Below are the code and all the weights of a small trained network. Each question names an input and a target symbol and asks about switching units off, where a switched-off unit gives its printed mean instead of its output.

import numpy as np


def w(rows, s, z=0):
    codes = np.array(rows[::2]) - 128.0
    scale = np.full(codes.shape[1], s)
    scale[-1] = z or s
    return codes * scale


def norm(h):
    return h / np.sqrt((h * h).mean(-1, keepdims=True) + 1e-5)


def f(y):
    return np.maximum(y, 0)


def softmax(a):
    e = np.exp(a - a.max(-1, keepdims=True))
    return e / e.sum(-1, keepdims=True)


def log_softmax(a):
    a = a - a.max(-1, keepdims=True)
    return a - np.log(np.exp(a).sum(-1, keepdims=True))


def net(x, mask):
    ids = ['ΣΩδεημπτψ'.index(c) for c in x.split()]
    T = len(ids)
    res = E[ids] + P[:T]
    r = norm(res)
    for j in range(2):
        rows = slice(4 * j, 4 * j + 4)
        q, k, v = (r @ M[0][rows].T for M in (Q, K, V))
        z = softmax(np.where(np.tri(T) > 0, q @ k.T / 4**0.5, -1e9)) @ v
        o = O[0][rows]
        res = res + np.where(mask[j], z, o[:, -1]) @ o[:, :-1]
    y = f(norm(res) @ A[0][:, :-1].T + A[0][:, -1])
    res = res + np.where(mask[2:18], y, B[0][:, -1]) @ B[0][:, :-1]
    return log_softmax(norm(res)[-1] @ U[:, :-1].T + U[:, -1])


Q, K, V, O, A, B = {}, {}, {}, {}, {}, {}
E = w([
[107,99,196,110,139,145],'Σ',
[70,125,195,81,202,188],'Ω',
[134,109,192,123,91,159],'δ',
[58,189,94,97,115,143],'ε',
[93,64,93,130,161,196],'η',
[95,62,89,137,161,204],'μ',
[136,71,34,43,145,109],'π',
[172,127,102,128,72,175],'τ',
[129,144,230,5,118,77],'ψ',
],0.018)
P = w([
[130,74,119,169,33,29],'0',
[92,172,85,255,142,176],'1',
[59,124,108,224,76,134],'2',
[67,107,127,189,60,112],'3',
[170,169,133,134,170,112],'4',
[124,109,118,149,149,133],'5',
[110,99,130,140,133,148],'6',
[129,117,174,110,135,176],'7',
[143,95,164,95,134,182],'8',
[134,78,151,80,148,198],'9',
[140,79,155,61,101,167],'10',
[108,96,180,82,62,173],'11',
[109,90,186,66,73,171],'12',
[57,76,175,98,64,174],'13',
],0.0063)
Q[0] = w([
[184,115,185,129,178,94],'h1',
[75,237,12,254,184,31],'h1',
[42,104,145,80,99,191],'h1',
[227,157,75,143,202,119],'h1',
[84,147,193,39,88,111],'h2',
[99,27,176,109,102,81],'h2',
[18,190,150,121,154,126],'h2',
[141,143,97,158,227,18],'h2',
],0.0088)
K[0] = w([
[120,234,119,161,182,80],'h1',
[134,100,214,227,169,25],'h1',
[108,117,69,11,75,125],'h1',
[130,134,81,188,219,96],'h1',
[148,106,128,63,175,203],'h2',
[156,108,93,92,30,130],'h2',
[219,123,140,118,81,76],'h2',
[81,178,117,254,101,179],'h2',
],0.008)
V[0] = w([
[163,133,111,117,89,91],'h1',
[122,174,160,103,215,102],'h1',
[143,179,71,113,55,252],'h1',
[218,104,148,111,114,153],'h1',
[111,171,113,80,97,56],'h2',
[85,44,128,118,199,118],'h2',
[140,136,53,56,162,124],'h2',
[59,203,170,129,185,137],'h2',
],0.012)
O[0] = w([
[164,112,119,69,132,102,123],'h1',
[78,72,152,161,58,110,61],'h1',
[129,156,136,101,175,212,254],'h1',
[191,85,219,95,152,106,83],'h1',
[104,35,108,56,25,147,155],'h2',
[55,135,178,176,218,2,143],'h2',
[70,112,95,60,224,153,77],'h2',
[48,123,240,100,111,142,120],'h2',
],0.0094,0.0083)
A[0] = w([
[182,61,114,69,174,71,95],'n1',
[71,238,158,146,201,121,153],'n2',
[104,200,24,67,107,70,227],'n3',
[69,221,154,95,99,112,136],'n4',
[50,149,187,98,143,128,147],'n5',
[172,198,134,192,90,87,140],'n6',
[43,130,64,2,195,87,163],'n7',
[168,121,165,71,122,156,193],'n8',
[139,64,189,77,23,151,145],'n9',
[52,151,99,188,112,75,253],'n10',
[56,182,62,66,169,183,96],'n11',
[101,30,184,44,95,122,93],'n12',
[160,92,147,10,183,102,69],'n13',
[113,17,150,237,122,99,146],'n14',
[152,181,136,74,98,37,147],'n15',
[172,155,111,88,125,103,158],'n16',
],0.0085,0.0035)
B[0] = w([
[124,126,155,213,135,98,152],'n1',
[157,168,84,142,131,128,218],'n2',
[109,126,150,156,146,188,193],'n3',
[107,104,109,145,132,167,210],'n4',
[132,75,129,155,109,172,219],'n5',
[119,69,142,134,169,83,168],'n6',
[116,117,79,206,108,140,240],'n7',
[75,90,106,100,142,184,221],'n8',
[156,168,98,150,175,161,237],'n9',
[158,161,97,94,102,136,170],'n10',
[166,116,129,151,59,104,255],'n11',
[151,103,166,182,182,96,204],'n12',
[148,79,121,116,169,143,184],'n13',
[133,255,118,95,151,73,149],'n14',
[124,80,125,115,78,167,162],'n15',
[84,94,138,175,137,127,160],'n16',
],0.0099,0.0071)
U = w([
[138,178,172,148,116,98,255],'Σ',
[34,182,189,144,163,126,152],'Ω',
[244,132,175,211,111,189,135],'δ',
[76,154,101,108,36,229,122],'ε',
[125,195,124,136,178,127,87],'η',
[133,192,124,131,167,128,82],'μ',
[117,50,91,156,185,116,55],'π',
[205,134,104,3,161,189,101],'τ',
[109,49,204,98,60,139,150],'ψ',
],0.012,0.0064)

Each question gives the input, a string of symbols that net reads in full, and the target symbol t.
The units are the heads (4 rows each of Q, K, V and O) and the neurons (one row each of A and B). Each row of codes is followed by its name. A weight is (code - 128) times the scale printed after its matrix; where a second scale follows, it is the last column's (O, A, B and U).
mask holds one flag per unit, heads first, then neurons. A switched-off unit (its flag False) gives its mean, the last column of its rows in O or B, instead of its output. The means were averaged over made-up inputs and are rounded, as every weight is.
A unit's drop is (log p(t) with every unit on - log p(t) with that unit switched off) / (log p(t) with every unit on - log p(t) with every unit switched off).
The circuit of an input: a set's keep is (log p(t) with only the set's units on - log p(t) with every unit switched off) / (log p(t) with every unit on - log p(t) with every unit switched off). Starting from the 12 units with the biggest drops (on a tie, the unit counted first), units are removed one at a time, each time the one whose removal leaves the highest keep (on an exact tie, the one counted first), for as long as the keep stays at least 0.8.
units of the circuit, in order: the units of the circuit, biggest drop first
most important unit: the unit with the biggest drop
top k neurons: the k neurons with the biggest drops, biggest first
which heads matter: for each layer, one digit per head in row order, 1 if its drop is at least 0.15 and else 0, layers parted by /
drop when u is switched off: that unit's drop, to one decimal
input δ δ ε ψ Ω ε δ δ ε Σ δ δ Σ, target ε: units of the circuit, in order : h1
input δ μ ψ, target ψ: top 3 neurons : n15, n7, n2
input Σ μ δ, target Σ: which heads matter : 01
input ψ Σ ψ δ, target ψ: top 2 neurons : n2, n7
input δ δ η Ω, target δ: which heads matter : 01
input δ δ Σ ε, target δ: which heads matter : 11
input π ε δ δ, target π: which heads matter : 01
input ψ ψ δ, target ψ: top 3 neurons : n2, n7, n12
input ψ ψ Ω, target ψ: which heads matter : 11
input η ψ Σ, target Σ: which heads matter : 10
input δ ε Σ ε, target δ: units of the circuit, in order : h2, h1
input ε δ ψ δ η, target ε: units of the circuit, in order : h2, h1, n12
input δ ε Σ δ π δ π Ω, target π: units of the circuit, in order : h2, h1, n7
input π δ η, target π: units of the circuit, in order : h2
input ψ δ ε δ π π Σ τ ψ, target π: top 2 neurons : n7, n1
input δ δ ε δ ε δ δ ε δ τ ψ μ, target τ: drop when n15 is switched off : 0.0
input δ δ δ δ δ δ η, target δ: drop when h2 is switched off : 1.1
input ψ δ ψ τ Σ Σ Σ, target τ: drop when h1 is switched off : 0.5
input δ Ω τ π, target δ: top 2 neurons : n1, n3
input τ ε ε, target τ: most important unit : h1
